Below is a small trained network, with its code and all its weights. Each question gives an input and a target symbol and asks what happens when units are switched off, that is, made to give their printed mean instead of their output.

import numpy as np


def w(rows, s, z=0):
    codes = np.array(rows[::2]) - 128.0
    scale = np.full(codes.shape[1], s)
    scale[-1] = z or s
    return codes * scale


def f(y):
    return y / 2 * (1 + np.tanh(0.7978845608 * (y + 0.044715 * y**3)))


def softmax(a):
    e = np.exp(a - a.max(-1, keepdims=True))
    return e / e.sum(-1, keepdims=True)


def log_softmax(a):
    a = a - a.max(-1, keepdims=True)
    return a - np.log(np.exp(a).sum(-1, keepdims=True))


def net(x, mask):
    ids = ['ΘΠΣεζηλμψ'.index(c) for c in x.split()]
    T = len(ids)
    res = E[ids] + P[:T]
    u = 0
    for l in range(2):
        q, k, v = (res @ M[l].T for M in (Q, K, V))
        z = softmax(np.where(np.tri(T) > 0, q @ k.T / 3**0.5, -1e9)) @ v
        res = res + np.where(mask[u], z, O[l][:, -1]) @ O[l][:, :-1]
        u += 1
        y = f(res @ A[l][:, :-1].T + A[l][:, -1])
        res = res + np.where(mask[u : u + 4], y, B[l][:, -1]) @ B[l][:, :-1]
        u += 4
    return log_softmax(res[-1] @ U[:, :-1].T + U[:, -1])


Q, K, V, O, A, B = {}, {}, {}, {}, {}, {}
E = w([
[70,41,64,96,143,208,196,177,82,120,80],'Θ',
[2,127,158,164,178,45,239,65,63,107,64],'Π',
[43,90,212,49,120,176,15,202,201,213,118],'Σ',
[121,38,205,128,85,239,53,14,31,136,106],'ε',
[90,27,164,211,125,51,73,219,42,212,86],'ζ',
[88,233,13,88,39,138,132,206,222,81,152],'η',
[86,245,60,54,153,131,14,135,31,186,226],'λ',
[204,98,2,220,64,79,144,154,156,74,97],'μ',
[203,207,196,186,181,22,209,165,244,133,5],'ψ',
],0.0057)
P = w([
[177,199,186,69,30,131,111,152,84,74,43],'0',
[44,107,1,124,237,187,155,167,58,220,55],'1',
[145,156,197,109,61,104,67,79,87,10,61],'2',
[39,110,50,171,222,201,169,108,86,219,114],'3',
[138,143,184,126,78,98,68,88,144,44,126],'4',
[14,92,110,203,222,212,155,110,118,210,153],'5',
[151,114,153,92,93,86,98,76,162,76,158],'6',
[25,97,141,200,183,220,167,93,104,235,171],'7',
],0.0052)
Q[0] = w([
[111,27,211,172,253,129,242,118,42,167,65],'L0H0',
[1,208,245,50,47,5,114,29,18,29,150],'L0H0',
[122,112,107,145,251,100,200,180,53,232,93],'L0H0',
],0.0046)
K[0] = w([
[96,244,106,85,50,16,155,74,136,39,139],'L0H0',
[38,3,112,238,219,33,211,16,153,52,166],'L0H0',
[169,198,124,43,56,3,162,161,220,67,46],'L0H0',
],0.0048)
V[0] = w([
[111,168,41,50,102,210,172,189,148,212,41],'L0H0',
[89,121,114,24,25,239,16,27,42,62,96],'L0H0',
[72,73,250,130,96,127,239,3,186,58,94],'L0H0',
],0.0046)
O[0] = w([
[76,154,29,150,195,139,92,218,199,67,78,190],'L0H0',
[157,117,158,204,105,198,3,110,123,74,131,255],'L0H0',
[77,118,249,204,120,213,244,23,155,86,122,108],'L0H0',
],0.0045,0.0038)
A[0] = w([
[232,232,236,57,39,67,12,137,201,109,143,181],'L0N0',
[227,184,116,56,33,135,126,201,240,1,68,209],'L0N1',
[106,123,34,146,185,249,16,116,35,196,241,251],'L0N2',
[189,240,40,94,46,86,41,102,59,20,186,46],'L0N3',
],0.0048,0.0019)
B[0] = w([
[152,122,185,3,161,43,57,74,153,37,152,172],'L0N0',
[104,102,28,81,115,137,124,179,220,40,68,169],'L0N1',
[57,122,171,69,168,147,225,20,168,221,162,254],'L0N2',
[132,217,49,127,90,87,146,50,64,109,204,157],'L0N3',
],0.0056,0.0062)
Q[1] = w([
[217,221,119,175,44,32,135,190,255,35,236],'L1H0',
[120,22,175,141,166,82,18,148,46,146,31],'L1H0',
[112,228,187,14,123,187,160,145,79,190,237],'L1H0',
],0.0053)
K[1] = w([
[152,203,2,99,185,47,207,208,225,176,138],'L1H0',
[196,15,226,217,167,152,64,213,68,189,38],'L1H0',
[37,227,127,3,145,190,82,104,89,138,207],'L1H0',
],0.0051)
V[1] = w([
[74,162,7,39,68,143,89,135,99,123,190],'L1H0',
[82,36,157,69,174,226,144,26,12,190,74],'L1H0',
[68,159,254,39,178,109,116,128,115,183,111],'L1H0',
],0.004)
O[1] = w([
[89,121,126,143,117,208,124,102,181,196,198,215],'L1H0',
[192,160,15,106,236,193,109,212,46,159,80,255],'L1H0',
[62,158,140,75,211,97,83,126,87,181,4,207],'L1H0',
],0.0043,0.0035)
A[1] = w([
[60,150,169,227,138,205,131,94,133,211,35,254],'L1N0',
[249,18,100,238,15,25,65,250,53,61,78,144],'L1N1',
[200,239,183,226,58,21,243,70,76,31,26,159],'L1N2',
[243,40,134,148,61,173,153,189,171,3,2,138],'L1N3',
],0.0045,0.0042)
B[1] = w([
[123,129,107,216,105,178,216,191,172,140,185,254],'L1N0',
[224,23,107,88,90,18,65,228,14,253,180,139],'L1N1',
[180,47,197,191,26,80,236,32,207,180,247,147],'L1N2',
[184,77,7,98,243,152,185,159,199,192,31,156],'L1N3',
],0.0047,0.0079)
U = w([
[92,189,3,187,218,151,162,233,144,149,40,253],'Θ',
[74,78,229,226,83,203,208,61,155,175,222,177],'Π',
[50,93,209,41,196,115,40,180,185,90,63,31],'Σ',
[214,91,185,142,108,230,59,28,74,45,96,187],'ε',
[135,106,173,103,89,50,82,227,30,185,142,134],'ζ',
[64,136,116,118,61,154,119,123,162,42,137,51],'η',
[140,225,141,82,165,44,105,80,65,95,172,162],'λ',
[220,41,57,119,89,125,120,98,117,153,216,11],'μ',
[177,96,171,73,192,63,176,51,199,165,70,23],'ψ',
],0.0054,0.0037)

Each question gives the input, a string of symbols that net reads in full, and the target symbol t.
The units are the heads (3 rows each of Q, K, V and O) and the neurons (one row each of A and B). Each row of codes is followed by its name. A weight is (code - 128) times the scale printed after its matrix; where a second scale follows, it is the last column's (O, A, B and U).
mask holds one flag per unit, layer by layer, with each layer's heads first. A switched-off unit (its flag False) gives its mean, the last column of its rows in O or B, instead of its output. The means were averaged over made-up inputs and are rounded, as every weight is.
A unit's drop is (log p(t) with every unit on - log p(t) with that unit switched off) / (log p(t) with every unit on - log p(t) with every unit switched off).
The circuit of an input: a set's keep is (log p(t) with only the set's units on - log p(t) with every unit switched off) / (log p(t) with every unit on - log p(t) with every unit switched off). Starting from all 10 units, units are removed one at a time, each time the one whose removal leaves the highest keep (on an exact tie, the one counted first), for as long as the keep stays at least 0.8.
units of the circuit, in order: the units of the circuit, biggest drop first
k most important neurons: the k neurons with the biggest drops, biggest first
k most important neurons of layer l: the k neurons of layer l with the biggest drops, biggest first
drop of u: that unit's drop, to one decimal
input η Θ Π ζ Σ Σ Θ ε, target Θ: units of the circuit, in order -> (L1H0 L1N2)
input Π ζ λ, target λ: most important neuron of layer 0 -> (L0N3)
input μ η η λ η Σ ψ μ, target Π: units of the circuit, in order -> (L1H0 L0N1)
input Π Π Π, target Π: units of the circuit, in order -> (L1N2 L0H0)
input Θ Σ Σ, target Σ: units of the circuit, in order -> (L0N0 L1N0 L0N1 L0H0)
input Σ Σ Π, target Π: units of the circuit, in order -> (L0H0 L1N2)
input ζ ε Σ Θ ψ, target ψ: 3 most important neurons -> (L1N2 L1N3 L0N1)
input ε ψ η Π Σ η, target Π: units of the circuit, in order -> (L1H0 L0N1 L0N3)
input λ λ Π ζ μ, target μ: 3 most important neurons -> (L0N2 L1N1 L0N1)
input λ Θ μ Σ λ μ η, target η: units of the circuit, in order -> (L1H0 L0N1 L0H0 L0N2)
input λ Σ Σ, target Σ: 3 most important neurons -> (L0N0 L1N0 L0N1)
input λ ε ζ, target ζ: 2 most important neurons -> (L1N1 L0N2)
input ψ ε Σ η μ ψ, target Π: 2 most important neurons -> (L1N2 L0N1)
input Θ Θ η λ μ ζ ψ ψ, target Π: 2 most important neurons of layer 0 -> (L0N1 L0N0)
input ε Π λ Θ ζ λ, target Π: most important neuron -> (L0N2)
input ε Θ λ ζ Θ μ λ λ, target Π: 2 most important neurons -> (L0N2 L0N3)
input Σ Θ Θ Θ, target Π: 2 most important neurons of layer 1 -> (L1N3 L1N0)
input Π λ ψ, target ψ: 3 most important neurons of layer 1 -> (L1N2 L1N3 L1N0)
input μ μ μ, target μ: 3 most important neurons -> (L0N2 L1N1 L1N2)
input Θ η μ ε, target Θ: most important neuron of layer 0 -> (L0N1)
input λ λ ψ Θ Σ λ η, target η: 3 most important neurons of layer 0 -> (L0N1 L0N3 L0N2)
input η μ ε ε ε η, target Π: drop of L0H0 -> 0.1
input ε λ ε η Θ ζ ζ, target ζ: drop of L0N2 -> 0.5
input ψ η λ, target λ: drop of L0N0 -> 0.2
input μ ε ψ μ, target Π: drop of L0H0 -> 0.1
